[106 115 101 114 148] ⇒ 115

[[143 129 103 133 138 123 156]
 [124 119 133 113 142 116 136]] ⇒ 119

[127 153 135 143 146 100 117] ⇒ 153

[133 126 116 125 128 114 154] ⇒ 126

[101 129 127 130 126 132 102] ⇒ 129

[134 122 121 119 153 123] ⇒ 122
---
[151 129 133 128]	128, 151

[[135 125 130 106]
 [119 128 135 122]]	106, 119

[[148 151 126 144]
 [151 136 125 147]
 [106 111 130 107]]	144, 106

[134 111 131 133 132 156 140]	140, 134

[154 147 128 108 102 114 134]	134, 154

[[119 129 128 113 125 126]
 [152 132 129 138 135 120]]	126, 152

[143 157 151 144 119]	119, 143

[[126 152 148 149]
 [127 153 148 147]
 [127 150 150 145]]	149, 127

[[109 127 150 149 146 151]
 [142 126 152 145 145 144]
 [133 126 147 147 149 146]]	151, 133
---
[155, 155, 122, 128, 121, 120] ⇒ 155, 120
[151, 147, 140, 127, 140] ⇒ 151, 140
[[103, 141, 104, 121], [112, 156, 110, 124]] ⇒ 103, 124
[132, 139, 151, 131, 143] ⇒ 132, 143
[[137, 115, 103, 128, 139, 99], [139, 119, 106, 131, 130, 135]] ⇒ 137, 135
[151, 126, 153, 145, 147, 145] ⇒ 151, 145
[150, 149, 148, 151, 151, 156] ⇒ 150, 156
[120, 104, 121, 134] ⇒ 120, 134
[112, 127, 122, 135, 106, 106, 105] ⇒ 112, 105
---
[[134, 121, 108, 133, 158], [120, 136, 120, 108, 125]] -> 120
[131, 130, 128, 121, 106, 106] -> 130
[[126, 132, 137, 132], [109, 124, 145, 101], [123, 121, 123, 127]] -> 101
[[143, 150, 126, 105], [126, 116, 107, 143]] -> 105
[153, 119, 138, 126, 132] -> 153
[118, 130, 128, 127, 102] -> 118
[130, 111, 120, 130, 107, 132] -> 111
[142, 105, 135, 156, 127, 110] -> 105
[[128, 129, 137, 151], [127, 130, 133, 123], [121, 126, 140, 147]] -> 123
---
[[117 133 104 149 125 136]
 [118 129 144 150 137 125]] => 150, 149

[128 106 136 143] => 143, 136

[155 143 124 150 133 131] => 155, 150

[120 139 154 127] => 154, 139

[132 154 156 121 126 105] => 156, 154

[150 133 125 124 137 117] => 150, 137

[145 135 105 112 108] => 145, 135

[127 102 115 123 138] => 138, 127
---
Input:
[[118 124 143 149  99]
 [132 131 138 128 130]
 [137 132 114 108 157]]
Output: 132

Input:
[[130 101 135 128 118]
 [126 143 120 129 123]]
Output: 130

Input:
[[114 118 122 136 135]
 [144 106 139  98 132]]
Output: 114

Input:
[[121 156 125 115 128 122 136]
 [118 126 129 157 118 128 128]]
Output: 121

Input:
[[142 105 134 124]
 [116 124 120 133]
 [117 136 116 139]]
Output: 116

Input:
[[124 116 101 131 100 151 126]
 [103 104 139 117 144 156 101]]
Output: 124

Input:
[[136 134 131 129 127]
 [150 121 110 129 145]]
Output: 136
---
[[123 125 128 129 116 121]
 [127 113 128 121 135 116]
 [103 124 128 124 126 136]] -> 123

[[114 110 147 135]
 [125 110 118 127]
 [119 133 103 129]] -> 114

[[136 128 127 130 138]
 [136 127 125 135 138]
 [148 121 119 141 151]] -> 136

[[139 128 128 111 154 102 130]
 [126 136 123 129 154 105 135]
 [126 134 121 134 152 103 134]] -> 139

[[108 137 131 127]
 [105 141 145 138]
 [139 140 125 117]] -> 108

[[132 124 132 126 126]
 [128 120 129 102 114]
 [132 123 135 140 133]] -> 132
---
[154 122 139 146 101 124 125]: 139

[[125 109 117 121 105 112 110]
 [148 117 106 149 126 115 115]
 [146 130 134 146 125 130 128]]: 134

[[137 138 150 133 120 126 120]
 [139 126 124 137 141 145 153]]: 124

[116 103 130 131 123 147 141]: 130

[119 146 140 123 116 118 106]: 140

[[113 124 107 119 150 116 146]
 [150 118 146 117 112 118 110]
 [124 115 107 141 104 138 140]]: 107

[113 158 118 155 120 120 110]: 118

[129 139 119 100 123 114 101]: 119
---
[[121 134 151 128 115 115]
 [138 110 108 144 117 145]
 [116 117 129 120 139 137]] => 110

[[125 131 130 123 134 133]
 [138 105 110 147 101 105]] => 105

[[118 125 124 123 130 123]
 [109 125 124 123 130 128]
 [147 134 129 112 104 113]] => 125

[[139 125 138 122 121]
 [120 129 107 134 132]] => 129

[[115 150 133 124 113 123 127]
 [124 154 127 125 117 123 126]] => 154

[[112 122 138 110]
 [143 119 122 117]
 [126 115 155 125]] => 119
---
118  135  112  124  115  118  130
142  144  132  106  137  139  122
>> 118

108  136  129  151
142  132  126  157
>> 129

130  128  127  129  126
115  123  139  119  152
>> 129

106  155  109  132  144
100  139  123  146  155
>> 132

131  140  131  140  114  105
122  126  149  131  119  109
>> 114

140  132  155  123
112  135  120  112
>> 155

133  130  116  141  127  121  144
115  108  153  129  120  128  121
>> 121
---
[129 124 134 126 100 143 139] 126, 143

[[114 102 118 155 119]
 [134 143 133 110 146]
 [133 141 132 111 146]] 133, 155

[128 131 121 151 123] 121, 151

[149 155 119 102 138 120 137] 102, 155

[[154 103 131 154  98 129 151]
 [154 105 144 113 114 149 100]
 [156 125 104 153 120 104 157]] 113, 157

[144 150 151 157 123] 151, 157
---
[136, 128, 140, 152] -> 136, 152
[146, 152, 157, 134] -> 146, 134
[122, 152, 102, 142, 119] -> 122, 119
[124, 131, 104, 136] -> 124, 136
[132, 146, 107, 151] -> 132, 151
[[141, 120, 103, 129, 134, 104], [114, 128, 149, 134, 118, 146]] -> 141, 146
[136, 116, 136, 134, 150] -> 136, 150
